Moves between objects:
Q472: pe>Q604, ki>Q232, ke>Q450, gi>Q457, lu>Q799, ze>Q114
Q156: pe>Q635, ki>Q436, ke>Q49, gi>Q515, lu>Q668, ze>Q418
Q799: pe>Q299, ki>Q604, ke>Q22, gi>Q450, lu>Q802, ze>Q472
Q515: pe>Q156, ki>Q418, ke>Q34, gi>Q849, lu>Q49, ze>Q660
Q114: pe>Q232, ki>Q464, ke>Q457, gi>Q802, lu>Q472, ze>Q299
Q175: pe>Q357, ki>Q743, ke>Q991, gi>Q900, lu>Q445, ze>Q241
Q822: pe>Q849, ki>Q852, ke>Q915, gi>Q825, lu>Q227, ze>Q274
Q120: pe>Q231, ki>Q115, ke>Q250, gi>Q624, lu>Q200, ze>Q970
Q274: pe>Q852, ki>Q49, ke>Q825, gi>Q856, lu>Q822, ze>Q34
Q436: pe>Q469, ki>Q157, ke>Q156, gi>Q418, lu>Q635, ze>Q304
Q924: pe>Q129, ki>Q23, ke>Q744, gi>Q375, lu>Q939, ze>Q922
Q418: pe>Q436, ki>Q304, ke>Q515, gi>Q660, lu>Q156, ze>Q312
Q366: pe>Q907, ki>Q468, ke>Q304, gi>Q12, lu>Q157, ze>Q988
Q663: pe>Q452, ki>Q857, ke>Q988, gi>Q902, lu>Q468, ze>Q191
Q445: pe>Q647, ki>Q357, ke>Q808, gi>Q991, lu>Q75, ze>Q175
Q457: pe>Q472, ki>Q114, ke>Q495, gi>Q356, lu>Q450, ze>Q802
Q536: pe>Q22, ki>Q450, ke>Q922, gi>Q824, lu>Q23, ze>Q495
Q856: pe>Q274, ki>Q34, ke>Q357, gi>Q743, lu>Q825, ze>Q227
Q227: pe>Q34, ki>Q849, ke>Q743, gi>Q915, lu>Q856, ze>Q822
Q231: pe>Q331, ki>Q531, ke>Q200, gi>Q120, lu>Q987, ze>Q115
Q531: pe>Q523, ki>Q939, ke>Q231, gi>Q115, lu>Q331, ze>Q744
Q250: pe>Q200, ki>Q120, ke>Q191, gi>Q447, lu>Q857, ze>Q624
Q312: pe>Q304, ki>Q12, ke>Q660, gi>Q668, lu>Q418, ze>Q635
Q299: pe>Q464, ki>Q548, ke>Q802, gi>Q799, lu>Q114, ze>Q604
Q157: pe>Q902, ki>Q907, ke>Q436, gi>Q304, lu>Q469, ze>Q366
Q900: pe>Q175, ki>Q241, ke>Q548, gi>Q601, lu>Q991, ze>Q75
Q635: pe>Q12, ki>Q469, ke>Q668, gi>Q156, lu>Q312, ze>Q436
Q647: pe>Q915, ki>Q825, ke>Q75, gi>Q445, lu>Q241, ze>Q357
Q939: pe>Q824, ki>Q129, ke>Q531, gi>Q744, lu>Q523, ze>Q924
Q232: pe>Q601, ki>Q808, ke>Q472, gi>Q114, lu>Q604, ze>Q464
Q548: pe>Q991, ki>Q900, ke>Q299, gi>Q604, lu>Q464, ze>Q601
Q970: pe>Q115, ki>Q429, ke>Q624, gi>Q960, lu>Q120, ze>Q987
Q802: pe>Q114, ki>Q299, ke>Q356, gi>Q22, lu>Q457, ze>Q799
Q34: pe>Q49, ki>Q515, ke>Q856, gi>Q227, lu>Q274, ze>Q849
Q601: pe>Q900, ki>Q75, ke>Q604, gi>Q232, lu>Q548, ze>Q808
Q464: pe>Q808, ki>Q991, ke>Q114, gi>Q299, lu>Q232, ze>Q548
Q241: pe>Q743, ki>Q915, ke>Q900, gi>Q75, lu>Q175, ze>Q647
Q849: pe>Q515, ki>Q660, ke>Q227, gi>Q822, lu>Q34, ze>Q852
Q922: pe>Q23, ki>Q536, ke>Q375, gi>Q523, lu>Q924, ze>Q824
Q469: pe>Q988, ki>Q902, ke>Q635, gi>Q436, lu>Q12, ze>Q157
Q452: pe>Q624, ki>Q960, ke>Q468, gi>Q663, lu>Q447, ze>Q857
Q356: pe>Q457, ki>Q802, ke>Q129, gi>Q23, lu>Q495, ze>Q22
Q200: pe>Q987, ki>Q231, ke>Q857, gi>Q250, lu>Q960, ze>Q120
Q523: pe>Q922, ki>Q824, ke>Q331, gi>Q531, lu>Q375, ze>Q939
Q429: pe>Q744, ki>Q375, ke>Q970, gi>Q987, lu>Q115, ze>Q331
Q915: pe>Q227, ki>Q822, ke>Q241, gi>Q647, lu>Q743, ze>Q825
Q987: pe>Q429, ki>Q331, ke>Q960, gi>Q200, lu>Q970, ze>Q231
Q331: pe>Q375, ki>Q523, ke>Q987, gi>Q231, lu>Q429, ze>Q531
Q624: pe>Q120, ki>Q970, ke>Q447, gi>Q452, lu>Q250, ze>Q960
Q75: pe>Q241, ki>Q647, ke>Q601, gi>Q808, lu>Q900, ze>Q445
Q668: pe>Q312, ki>Q635, ke>Q852, gi>Q49, lu>Q660, ze>Q156
Q12: pe>Q366, ki>Q988, ke>Q312, gi>Q635, lu>Q304, ze>Q469
Q447: pe>Q250, ki>Q624, ke>Q907, gi>Q468, lu>Q191, ze>Q452
Q23: pe>Q356, ki>Q22, ke>Q924, gi>Q922, lu>Q129, ze>Q536
Q824: pe>Q536, ki>Q495, ke>Q523, gi>Q939, lu>Q922, ze>Q129
Q115: pe>Q531, ki>Q744, ke>Q120, gi>Q970, lu>Q231, ze>Q429
Q191: pe>Q857, ki>Q250, ke>Q902, gi>Q907, lu>Q663, ze>Q447
Q49: pe>Q668, ki>Q156, ke>Q274, gi>Q34, lu>Q852, ze>Q515
Q988: pe>Q468, ki>Q663, ke>Q12, gi>Q469, lu>Q366, ze>Q902
Q808: pe>Q75, ki>Q445, ke>Q232, gi>Q464, lu>Q601, ze>Q991
Q129: pe>Q495, ki>Q356, ke>Q939, gi>Q924, lu>Q824, ze>Q23
Q960: pe>Q970, ki>Q987, ke>Q452, gi>Q857, lu>Q624, ze>Q200
Q852: pe>Q660, ki>Q668, ke>Q822, gi>Q274, lu>Q849, ze>Q49
Q495: pe>Q450, ki>Q457, ke>Q824, gi>Q129, lu>Q536, ze>Q356
Q857: pe>Q960, ki>Q200, ke>Q663, gi>Q191, lu>Q452, ze>Q250
Q604: pe>Q548, ki>Q601, ke>Q799, gi>Q472, lu>Q299, ze>Q232
Q991: pe>Q445, ki>Q175, ke>Q464, gi>Q548, lu>Q808, ze>Q900
Q907: pe>Q191, ki>Q447, ke>Q157, gi>Q366, lu>Q902, ze>Q468
Q825: pe>Q822, ki>Q274, ke>Q647, gi>Q357, lu>Q915, ze>Q856
Q902: pe>Q663, ki>Q191, ke>Q469, gi>Q157, lu>Q988, ze>Q907
Q468: pe>Q447, ki>Q452, ke>Q366, gi>Q988, lu>Q907, ze>Q663
Q22: pe>Q802, ki>Q799, ke>Q23, gi>Q536, lu>Q356, ze>Q450
Q744: pe>Q939, ki>Q924, ke>Q115, gi>Q429, lu>Q531, ze>Q375
Q450: pe>Q799, ki>Q472, ke>Q536, gi>Q495, lu>Q22, ze>Q457
Q304: pe>Q157, ki>Q366, ke>Q418, gi>Q312, lu>Q436, ze>Q12
Q743: pe>Q856, ki>Q227, ke>Q175, gi>Q241, lu>Q357, ze>Q915
Q375: pe>Q924, ki>Q922, ke>Q429, gi>Q331, lu>Q744, ze>Q523
Q660: pe>Q418, ki>Q312, ke>Q849, gi>Q852, lu>Q515, ze>Q668
Q357: pe>Q825, ki>Q856, ke>Q445, gi>Q175, lu>Q647, ze>Q743

In the rows, zero is written as 56.

The rows follow the links: the fewer symbols apart two objects are, the more alike their rows tend to be.

Each row is also shifted at random along 3 hidden directions that mean nothing.

Some objects, each with a row of numbers:
Q191
49 58 44 58 47 57 45 52 79 43 64 56 53 58 48 45 54 55 51 63 50 53 58 56 46
Q991
59 45 69 55 62 52 68 63 32 68 50 54 56 54 62 69 66 55 63 47 64 60 51 58 65
Q12
45 54 53 66 64 52 74 63 73 48 54 47 49 74 45 66 27 59 55 60 52 38 58 69 52
Q668
49 64 61 71 54 51 65 64 63 49 59 53 54 74 50 53 41 66 61 62 57 48 48 72 57
Q452
51 62 42 56 58 58 51 50 80 48 58 58 54 60 49 48 29 56 48 64 45 44 70 55 48
Q743
48 33 71 64 49 47 61 66 37 63 61 57 56 58 58 59 80 57 67 50 65 65 46 65 64
Q232
66 53 66 48 72 56 82 64 33 66 40 41 52 53 60 88 63 51 59 43 66 54 46 55 63
Q849
32 9 66 68 55 40 59 64 47 65 65 68 54 61 54 52 54 55 65 54 54 54 73 68 62
Q23
59 34 52 39 48 59 41 47 46 62 58 59 56 31 61 57 96 42 52 48 58 73 59 39 54
Q802
75 84 58 50 55 64 38 47 42 64 54 70 69 47 71 38 54 62 56 58 55 66 57 43 62
Q129
59 36 50 38 59 58 51 49 49 64 52 57 54 35 59 65 77 42 50 48 56 63 65 41 54
Q915
55 62 71 68 49 51 54 63 42 59 60 62 62 65 62 46 60 67 66 57 62 62 46 66 65
Q808
65 64 68 57 65 56 66 60 35 67 48 58 60 58 64 63 49 61 62 51 61 57 53 57 66
Q75
66 74 70 62 62 55 63 62 37 65 50 59 63 63 65 56 44 66 64 55 61 56 49 60 67
Q960
55 63 41 51 53 61 46 47 78 46 59 56 54 53 50 49 48 53 47 62 49 52 63 50 46
Q304
38 39 55 68 45 49 47 58 69 50 69 63 55 63 49 40 55 58 58 63 52 55 61 65 53
Q200
59 66 41 47 60 63 67 54 77 43 50 35 46 56 44 75 56 48 45 55 55 47 48 53 44
Q375
63 55 44 40 63 62 57 49 62 56 49 49 52 44 55 68 60 45 46 52 54 54 62 43 50
Q824
77 90 49 43 53 69 48 47 57 51 50 49 59 46 61 57 70 55 49 55 59 65 42 43 52
Q468
46 56 46 61 53 55 47 51 79 47 62 62 55 62 49 42 34 58 51 65 46 47 68 58 49
Q436
36 34 56 68 49 47 54 60 67 51 67 60 53 64 48 47 53 57 58 60 53 52 62 67 53
Q241
45 18 71 59 62 45 69 65 31 70 55 58 53 55 59 69 69 51 66 46 62 59 60 62 66
Q356
65 54 55 44 55 60 37 45 44 67 56 71 64 38 67 44 66 52 54 54 53 67 68 40 59
Q157
42 47 51 64 50 52 56 58 73 46 64 53 51 65 46 52 52 56 55 61 53 50 56 65 50
Q299
66 57 64 49 63 57 60 56 35 68 48 57 60 48 65 64 61 54 58 49 60 61 56 50 63

Complete each set of four: the symbols that take the first to the second take the third to the fourth, perhaps in another order.
Answer with the object's name.
A 48 45 43 51 45 57 45 50 76 44 64 52 50 49 47 52 73 48 49 59 53 59 56 52 45
B 58 57 42 45 52 62 44 46 70 50 57 56 54 45 53 52 64 48 46 57 51 58 61 44 47
C 62 40 58 43 69 56 58 52 38 72 47 62 58 42 65 65 55 48 55 48 54 57 72 44 61
D Q464

A 69 71 46 41 61 66 54 48 60 54 48 49 55 45 57 64 59 50 47 53 55 57 55 43 51
B 51 33 42 42 53 58 43 46 66 55 59 59 52 38 54 55 73 42 47 53 50 61 70 42 47
C 62 47 62 49 62 56 46 51 34 73 53 72 64 44 69 48 54 55 58 52 54 63 72 45 64
D Q22

A 72 85 68 60 63 59 56 57 37 66 50 65 67 62 68 48 37 69 62 58 58 57 53 56 67
B 57 41 70 56 63 51 69 64 32 68 50 54 56 55 61 70 64 55 64 47 63 58 53 59 66
C 61 50 45 40 66 62 55 47 60 60 49 54 54 42 57 65 52 45 46 52 51 52 70 42 51
D Q924

A 40 35 64 69 58 46 74 68 56 55 58 49 49 70 48 67 51 57 62 54 59 48 53 72 58
B 55 66 69 70 53 51 61 65 47 57 58 59 60 70 58 50 47 69 65 59 60 55 46 69 63
C 66 67 44 41 61 65 58 49 65 51 48 45 52 46 53 68 61 47 46 53 55 55 54 44 48
D Q970

A 66 52 55 41 60 61 53 51 44 64 50 55 57 40 62 64 73 48 53 49 58 63 58 43 57
B 73 79 52 46 59 65 35 43 51 64 53 72 68 44 69 37 42 59 51 60 50 61 69 39 58
C 73 77 61 50 55 62 40 49 39 65 54 70 68 47 70 41 55 62 58 56 56 66 58 45 63
D Q802

A 41 44 60 71 50 48 57 62 62 52 64 60 55 68 51 47 48 61 61 61 55 52 57 69 57
B 40 36 64 70 44 46 58 65 55 53 67 56 53 65 51 51 70 59 64 57 60 59 48 70 57
C 48 56 46 58 51 56 55 55 79 42 60 49 50 61 45 56 54 54 50 61 52 50 54 59 46
D Q902

A 46 60 59 71 40 52 52 61 67 44 67 54 55 68 49 44 64 63 61 63 58 58 41 69 54
B 48 70 53 70 45 54 43 55 74 45 67 64 59 69 52 32 39 67 56 69 50 52 56 65 53
C 39 34 59 67 57 47 76 68 62 51 58 43 45 69 44 71 56 54 60 54 59 47 50 72 54
D Q304

A 55 75 66 73 49 52 57 64 53 53 60 59 61 73 57 44 45 71 65 62 60 55 43 70 62
B 57 67 70 69 54 52 67 67 45 56 56 52 57 70 57 58 54 66 66 57 63 56 39 70 63
C 43 42 50 59 47 53 67 63 74 40 61 35 43 61 40 72 80 49 53 54 61 54 38 66 46
D Q12

A 51 48 70 67 59 49 72 68 42 61 55 53 55 67 57 64 53 61 65 52 61 53 49 69 64
B 44 48 61 69 56 49 72 67 61 51 58 47 50 72 48 65 49 59 60 57 59 47 48 72 56
C 57 59 71 66 54 51 59 63 39 62 57 60 61 64 62 51 57 65 66 55 62 60 48 64 66
D Q49

A 45 40 69 69 45 47 56 65 45 57 65 59 56 62 56 50 74 60 66 55 63 64 45 68 62
B 38 24 66 69 57 43 65 66 49 61 61 61 53 65 53 57 52 57 64 54 56 52 63 69 61
C 58 55 69 63 64 51 56 59 35 71 54 72 65 60 67 47 35 64 65 56 55 55 67 59 68
D Q647

A 71 67 66 50 62 59 73 62 35 61 45 42 54 53 61 78 74 55 60 46 68 62 36 55 62
B 69 69 59 48 48 62 30 46 40 65 59 74 68 41 70 34 71 59 58 57 56 73 58 42 61
C 67 76 43 43 58 66 54 48 70 48 50 46 53 49 53 62 56 51 46 56 54 54 52 45 47
D Q120

A 57 45 70 59 54 51 51 58 32 69 58 68 62 52 66 48 67 59 65 52 60 66 58 57 67
B 64 57 65 53 50 56 34 50 34 70 60 77 69 44 71 35 67 60 61 55 56 71 62 47 65
C 48 51 45 54 47 57 58 56 78 40 60 41 46 56 43 64 74 48 49 57 57 55 45 58 44
D Q366

A 46 51 44 58 53 55 47 51 79 48 62 60 54 58 49 45 41 55 49 63 47 48 68 56 48
B 55 71 43 56 48 61 50 52 81 40 60 49 52 59 47 51 56 56 48 63 53 53 49 56 45
C 51 53 41 50 67 59 64 52 78 49 51 48 49 57 47 67 34 48 46 58 48 40 69 53 47
D Q200

A 71 71 64 50 56 60 53 55 36 63 51 58 62 49 66 56 68 58 60 52 62 66 47 49 63
B 65 57 67 52 69 56 68 59 34 69 46 56 59 54 64 68 51 57 60 49 60 56 57 54 65
C 50 64 48 61 52 56 64 58 79 40 58 43 49 67 44 61 49 57 52 61 55 47 47 65 47
D Q663

